Below are the code and all the weights of a small trained network. Each question names an input and a class and asks about switching units off, where a switched-off unit gives its printed mean instead of its output.

import numpy as np


def w(rows, s, z=0):
    codes = np.array(rows[::2]) - 128.0
    scale = np.full(codes.shape[1], s)
    scale[-1] = z or s
    return codes * scale


def f(y):
    return np.maximum(y, 0)


def log_softmax(a):
    a = a - a.max(-1, keepdims=True)
    return a - np.log(np.exp(a).sum(-1, keepdims=True))


def net(x, mask):
    res = np.array(x, float).reshape(1, 7) / 4 @ E
    y = f(res @ A[0][:, :-1].T + A[0][:, -1])
    res = res + np.where(mask, y, B[0][:, -1]) @ B[0][:, :-1]
    return log_softmax(res[-1] @ U[:, :-1].T + U[:, -1])


A, B = {}, {}
E = w([
[89,121,110,226,100,200,58,180,78,52,140],'x0',
[74,66,9,69,159,151,94,191,126,167,232],'x1',
[120,126,129,135,131,123,120,124,135,134,122],'x2',
[127,128,129,124,132,128,123,128,130,126,124],'x3',
[143,188,82,113,84,252,142,50,126,198,88],'x4',
[137,131,118,133,127,123,129,129,128,125,133],'x5',
[114,122,135,128,123,126,131,123,126,133,127],'x6',
],0.013)
A[0] = w([
[138,149,177,172,54,110,157,172,156,74,73,44],'neuron 0',
[86,148,138,114,144,127,90,221,117,128,112,58],'neuron 1',
[115,101,137,182,131,94,62,149,124,116,147,105],'neuron 2',
[85,97,88,146,126,136,97,213,137,110,144,82],'neuron 3',
[89,130,59,79,145,131,104,117,133,174,183,35],'neuron 4',
[80,105,106,131,175,112,99,221,130,58,186,92],'neuron 5',
[102,117,55,78,173,146,119,150,124,192,143,33],'neuron 6',
[123,171,111,131,96,217,142,127,130,177,142,162],'neuron 7',
[110,129,124,233,85,204,63,134,89,80,110,21],'neuron 8',
[193,167,154,137,103,147,152,62,154,173,84,108],'neuron 9',
[145,115,121,50,177,53,191,153,176,195,147,28],'neuron 10',
[109,103,110,149,124,111,108,138,148,109,123,63],'neuron 11',
[153,173,144,120,124,149,171,74,166,197,40,107],'neuron 12',
[136,110,182,133,182,2,139,163,135,91,133,95],'neuron 13',
[165,190,222,209,124,97,129,122,100,72,90,78],'neuron 14',
[85,62,122,123,152,127,78,169,97,96,140,162],'neuron 15',
[110,139,79,154,138,143,71,148,129,145,141,50],'neuron 16',
[172,191,132,86,110,115,201,96,151,138,69,130],'neuron 17',
[132,162,156,159,111,107,148,109,112,70,92,155],'neuron 18',
[108,170,72,120,69,226,117,126,110,185,110,2],'neuron 19',
],0.011,0.015)
B[0] = w([
[90,136,99,146,183,184,100,155,156,131,143,190],'neuron 0',
[135,180,139,143,123,145,144,111,123,104,121,154],'neuron 1',
[148,175,119,123,104,164,110,92,85,132,188,186],'neuron 2',
[79,150,120,176,125,134,143,90,102,100,142,198],'neuron 3',
[178,96,160,81,100,86,144,136,166,164,110,184],'neuron 4',
[83,152,116,157,112,163,124,74,64,116,114,238],'neuron 5',
[171,87,196,99,121,68,135,138,201,168,59,185],'neuron 6',
[167,117,154,118,122,88,136,146,174,147,84,223],'neuron 7',
[161,64,189,40,129,36,150,167,199,187,75,214],'neuron 8',
[158,146,147,148,68,134,188,84,99,118,158,232],'neuron 9',
[87,50,61,106,226,204,40,207,135,95,162,202],'neuron 10',
[109,133,111,127,108,124,155,107,99,118,136,139],'neuron 11',
[138,166,150,159,81,116,183,103,105,111,133,241],'neuron 12',
[179,105,175,48,118,83,120,161,205,205,69,237],'neuron 13',
[79,64,73,84,175,170,62,159,159,124,148,251],'neuron 14',
[97,138,103,122,133,166,117,106,89,110,171,230],'neuron 15',
[89,177,101,158,125,143,139,156,103,90,130,154],'neuron 16',
[118,140,172,184,80,113,160,94,150,137,117,233],'neuron 17',
[173,90,99,96,142,104,129,163,146,176,129,222],'neuron 18',
[89,37,55,105,249,192,42,191,138,100,193,188],'neuron 19',
],0.012,0.017)
U = w([
[164,80,200,62,80,82,171,172,185,189,91,75],'0',
[35,66,20,115,159,242,46,195,124,116,189,253],'1',
[55,241,131,255,43,193,189,72,49,86,156,34],'2',
],0.0083,0.0062)

Each question gives the input, the list of numbers given to net, and the class t.
The units are the neurons (one row each of A and B). Each row of codes is followed by its name. A weight is (code - 128) times the scale printed after its matrix; where a second scale follows, it is the last column's (A, B and U).
mask holds one flag per neuron, in row order. A switched-off neuron (its flag False) gives its mean, the last column of its row in B, instead of its output. The means were averaged over made-up inputs and are rounded, as every weight is.
A unit's drop is (log p(t) with every unit on - log p(t) with that unit switched off) / (log p(t) with every unit on - log p(t) with every unit switched off).
The circuit of an input: a set's keep is (log p(t) with only the set's units on - log p(t) with every unit switched off) / (log p(t) with every unit on - log p(t) with every unit switched off). Starting from the 12 units with the biggest drops (on a tie, the unit counted first), units are removed one at a time, each time the one whose removal leaves the highest keep (on an exact tie, the one counted first), for as long as the keep stays at least 0.8.
circuit, biggest first: the units of the circuit, biggest drop first
unit that matters most: the unit with the biggest drop
top k neurons: the k neurons with the biggest drops, biggest first
drop when u is switched off: that unit's drop, to one decimal
input [-2,8,1,-8,3,6,6], class 0: top 3 neurons	(neuron 6; neuron 4; neuron 14)
input [8,-7,-4,-7,6,3,-3], class 0: circuit, biggest first	(neuron 8)
input [5,1,-6,0,-8,-1,-8], class 2: circuit, biggest first	(neuron 5; neuron 10)
input [-2,-3,0,0,4,4,-6], class 2: top 2 neurons	(neuron 13; neuron 8)
input [6,-6,-7,1,0,0,4], class 1: top 4 neurons	(neuron 14; neuron 0; neuron 13; neuron 6)
input [0,7,-5,8,5,4,-7], class 0: top 2 neurons	(neuron 6; neuron 4)
input [-2,8,-2,-7,7,8,-5], class 0: top 3 neurons	(neuron 6; neuron 4; neuron 7)
input [-2,6,-7,-6,2,5,-5], class 0: top 2 neurons	(neuron 6; neuron 4)
input [1,2,2,3,-2,3,6], class 2: top 3 neurons	(neuron 14; neuron 10; neuron 19)
input [0,2,4,-6,-8,7,7], class 1: top 3 neurons	(neuron 13; neuron 12; neuron 9)
input [-2,4,1,2,1,-3,-5], class 0: top 2 neurons	(neuron 14; neuron 19)
input [3,-6,7,-1,-7,-5,5], class 1: top 2 neurons	(neuron 14; neuron 0)
input [4,0,-1,1,3,1,7], class 0: top 3 neurons	(neuron 8; neuron 14; neuron 10)
input [-6,7,6,-4,-7,6,-6], class 1: unit that matters most	neuron 10
input [1,-6,8,5,0,4,-2], class 1: top 2 neurons	(neuron 14; neuron 0)
input [-1,2,-1,-6,-3,-1,-7], class 1: top 2 neurons	(neuron 8; neuron 12)
input [3,-7,-3,-3,-4,-2,-3], class 1: top 2 neurons	(neuron 14; neuron 0)
input [2,1,2,7,-3,0,-7], class 2: top 2 neurons	(neuron 14; neuron 10)
input [5,-7,-8,0,-4,2,2], class 1: drop when neuron 0 is switched off	0.4
input [4,-4,-5,5,-4,-8,-4], class 1: unit that matters most	neuron 14
input [-4,6,4,-8,-8,-1,8], class 1: drop when neuron 10 is switched off	7.4
input [6,-3,-7,5,6,-4,-1], class 0: drop when neuron 8 is switched off	3.1
input [5,-3,8,-4,-6,7,8], class 1: drop when neuron 12 is switched off	0.0
